Below are the code and all the weights of a small trained network. Each question names an input and a class and asks about switching units off, where a switched-off unit gives its printed mean instead of its output.

import numpy as np


def w(rows, s, z=0):
    codes = np.array(rows[::2]) - 128.0
    scale = np.full(codes.shape[1], s)
    scale[-1] = z or s
    return codes * scale


def f(y):
    return y / 2 * (1 + np.tanh(0.7978845608 * (y + 0.044715 * y**3)))


def log_softmax(a):
    a = a - a.max(-1, keepdims=True)
    return a - np.log(np.exp(a).sum(-1, keepdims=True))


def net(x, mask):
    res = np.array(x, float).reshape(1, 8) / 4 @ E
    y = f(res @ A[0][:, :-1].T + A[0][:, -1])
    res = res + np.where(mask, y, B[0][:, -1]) @ B[0][:, :-1]
    return log_softmax(res[-1] @ U[:, :-1].T + U[:, -1])


A, B = {}, {}
E = w([
[133,125,142,109,140,142,105,122,124],'x0',
[168,143,120,100,49,253,153,91,174],'x1',
[118,131,78,180,100,90,178,140,139],'x2',
[122,133,100,155,116,109,157,134,139],'x3',
[188,197,131,70,89,93,134,237,109],'x4',
[79,123,66,97,183,219,159,140,24],'x5',
[154,228,104,210,95,96,41,91,61],'x6',
[2,154,162,125,44,92,160,117,105],'x7',
],0.0077)
A[0] = w([
[119,119,189,158,122,114,147,144,126,156],'neuron 1',
[149,150,174,98,109,175,160,85,146,117],'neuron 2',
[110,106,166,73,175,125,160,149,178,120],'neuron 3',
[166,208,116,156,119,126,52,89,88,71],'neuron 4',
[96,88,161,154,148,148,124,28,137,96],'neuron 5',
[131,64,157,96,138,141,162,172,154,68],'neuron 6',
[107,117,140,124,203,59,78,169,88,100],'neuron 7',
[86,151,130,81,103,94,165,103,97,255],'neuron 8',
[163,111,103,138,204,156,63,149,193,200],'neuron 9',
[157,101,177,135,90,83,103,106,164,92],'neuron 10',
[60,164,160,119,119,122,141,125,147,80],'neuron 11',
[177,187,183,26,91,140,108,170,102,160],'neuron 12',
[123,103,88,105,135,152,142,109,43,39],'neuron 13',
[70,134,244,96,92,132,121,80,112,137],'neuron 14',
[145,141,131,98,91,104,160,209,117,92],'neuron 15',
[141,128,138,121,107,91,93,106,200,42],'neuron 16',
[124,70,122,96,128,134,166,158,158,53],'neuron 17',
[143,203,126,63,108,115,135,182,116,28],'neuron 18',
[78,143,53,77,185,178,127,137,67,167],'neuron 19',
[88,130,142,92,70,95,146,93,98,76],'neuron 20',
[128,116,182,134,125,111,82,123,186,96],'neuron 21',
[181,178,100,95,55,208,139,81,143,68],'neuron 22',
],0.011,0.0097)
B[0] = w([
[161,106,120,111,114,128,171,155,127,165],'neuron 1',
[109,118,158,143,144,65,132,120,141,164],'neuron 2',
[80,134,153,217,77,185,101,119,75,189],'neuron 3',
[52,129,182,198,99,182,121,130,28,204],'neuron 4',
[129,53,21,188,185,74,1,182,162,194],'neuron 5',
[73,163,168,200,126,137,146,147,52,167],'neuron 6',
[61,64,169,102,160,88,252,93,190,202],'neuron 7',
[202,126,132,111,85,145,121,54,127,254],'neuron 8',
[185,173,83,98,110,146,187,51,85,241],'neuron 9',
[115,164,109,42,80,200,100,242,141,173],'neuron 10',
[163,193,127,124,208,163,127,139,87,151],'neuron 11',
[158,103,84,190,133,77,92,119,153,225],'neuron 12',
[66,215,117,72,127,160,109,240,158,154],'neuron 13',
[191,163,125,114,147,132,162,67,104,202],'neuron 14',
[113,82,53,144,179,140,62,82,128,180],'neuron 15',
[72,194,126,91,146,158,136,216,153,149],'neuron 16',
[65,167,150,186,136,171,109,122,56,154],'neuron 17',
[78,129,60,136,232,148,53,174,130,162],'neuron 18',
[176,138,143,89,49,97,112,206,181,249],'neuron 19',
[111,143,94,93,210,188,166,118,102,158],'neuron 20',
[130,169,121,94,92,110,120,190,156,163],'neuron 21',
[41,113,208,84,213,58,197,71,179,183],'neuron 22',
],0.0092,0.01)
U = w([
[31,123,176,213,101,170,119,154,23,63],'0',
[104,57,2,163,230,105,48,154,169,61],'1',
[40,75,203,87,204,61,226,120,205,70],'2',
[131,170,124,54,87,155,122,238,181,89],'3',
[187,84,137,138,78,107,140,110,134,246],'4',
[187,88,123,146,85,116,139,107,141,232],'5',
[192,79,129,142,76,107,139,113,133,223],'6',
[227,162,77,96,193,169,197,92,75,62],'7',
],0.0089,0.012)

Each question gives the input, the list of numbers given to net, and the class t.
The units are the neurons (one row each of A and B). Each row of codes is followed by its name. A weight is (code - 128) times the scale printed after its matrix; where a second scale follows, it is the last column's (A, B and U).
mask holds one flag per neuron, in row order. A switched-off neuron (its flag False) gives its mean, the last column of its row in B, instead of its output. The means were averaged over made-up inputs and are rounded, as every weight is.
A unit's drop is (log p(t) with every unit on - log p(t) with that unit switched off) / (log p(t) with every unit on - log p(t) with every unit switched off).
The circuit of an input: a set's keep is (log p(t) with only the set's units on - log p(t) with every unit switched off) / (log p(t) with every unit on - log p(t) with every unit switched off). Starting from the 12 units with the biggest drops (on a tie, the unit counted first), units are removed one at a time, each time the one whose removal leaves the highest keep (on an exact tie, the one counted first), for as long as the keep stays at least 0.8.
circuit, biggest first: the units of the circuit, biggest drop first
most important unit: the unit with the biggest drop
top k neurons: the k neurons with the biggest drops, biggest first
drop when u is switched off: that unit's drop, to one decimal
input [-1,3,-7,2,-1,0,7,-3], class 0: most important unit -> neuron 4
input [-5,4,6,4,8,6,0,-5], class 1: circuit, biggest first -> [neuron 15; neuron 18]
input [-2,7,6,3,7,1,2,7], class 1: circuit, biggest first -> [neuron 18; neuron 15]
input [-4,-3,-1,3,5,-2,-5,1], class 0: circuit, biggest first -> [neuron 3; neuron 19]
input [-3,-7,3,-6,2,-8,7,-8], class 3: top 3 neurons -> [neuron 10; neuron 16; neuron 21]
input [-4,1,3,3,2,8,-5,-8], class 3: top 2 neurons -> [neuron 19; neuron 13]
input [4,6,-8,-8,4,3,8,-8], class 0: top 2 neurons -> [neuron 4; neuron 8]
input [5,1,0,5,6,-3,-3,-6], class 1: circuit, biggest first -> [neuron 12; neuron 15]
input [8,-2,3,1,6,8,1,-2], class 3: top 2 neurons -> [neuron 19; neuron 13]
input [6,-8,0,2,-7,-1,-3,-4], class 2: top 3 neurons -> [neuron 7; neuron 12; neuron 15]
input [-1,6,7,-6,0,-7,2,-1], class 3: top 3 neurons -> [neuron 10; neuron 7; neuron 16]
input [-3,6,-7,-6,7,2,4,-2], class 1: top 2 neurons -> [neuron 12; neuron 18]
input [-3,-6,2,2,-4,-6,7,-8], class 7: top 2 neurons -> [neuron 9; neuron 3]
input [-7,-8,7,-1,-4,5,-2,8], class 2: most important unit -> neuron 7
input [-7,8,-2,7,-6,3,-7,-1], class 2: top 3 neurons -> [neuron 22; neuron 4; neuron 2]
input [7,7,2,4,6,-5,4,1], class 2: top 2 neurons -> [neuron 22; neuron 5]
input [2,-7,6,-1,-7,3,6,6], class 1: top 2 neurons -> [neuron 5; neuron 9]
input [6,3,1,-5,-5,8,7,-5], class 3: circuit, biggest first -> [neuron 19; neuron 13]
input [1,-7,-4,-3,-8,1,0,5], class 1: top 3 neurons -> [neuron 5; neuron 22; neuron 9]
input [-2,4,4,-2,-3,0,3,-7], class 7: most important unit -> neuron 9
input [8,8,-5,-7,7,2,-8,0], class 0: top 4 neurons -> [neuron 3; neuron 6; neuron 17; neuron 7]
input [-2,8,-1,7,-6,-3,-8,-6], class 0: circuit, biggest first -> [neuron 17; neuron 6]
input [-7,1,-6,-4,-5,6,-3,8], class 7: drop when neuron 10 is switched off -> 0.1
input [-6,8,5,7,1,0,4,-2], class 2: drop when neuron 22 is switched off -> 0.7
input [7,-2,5,1,-4,6,8,-2], class 0: drop when neuron 4 is switched off -> 2.0
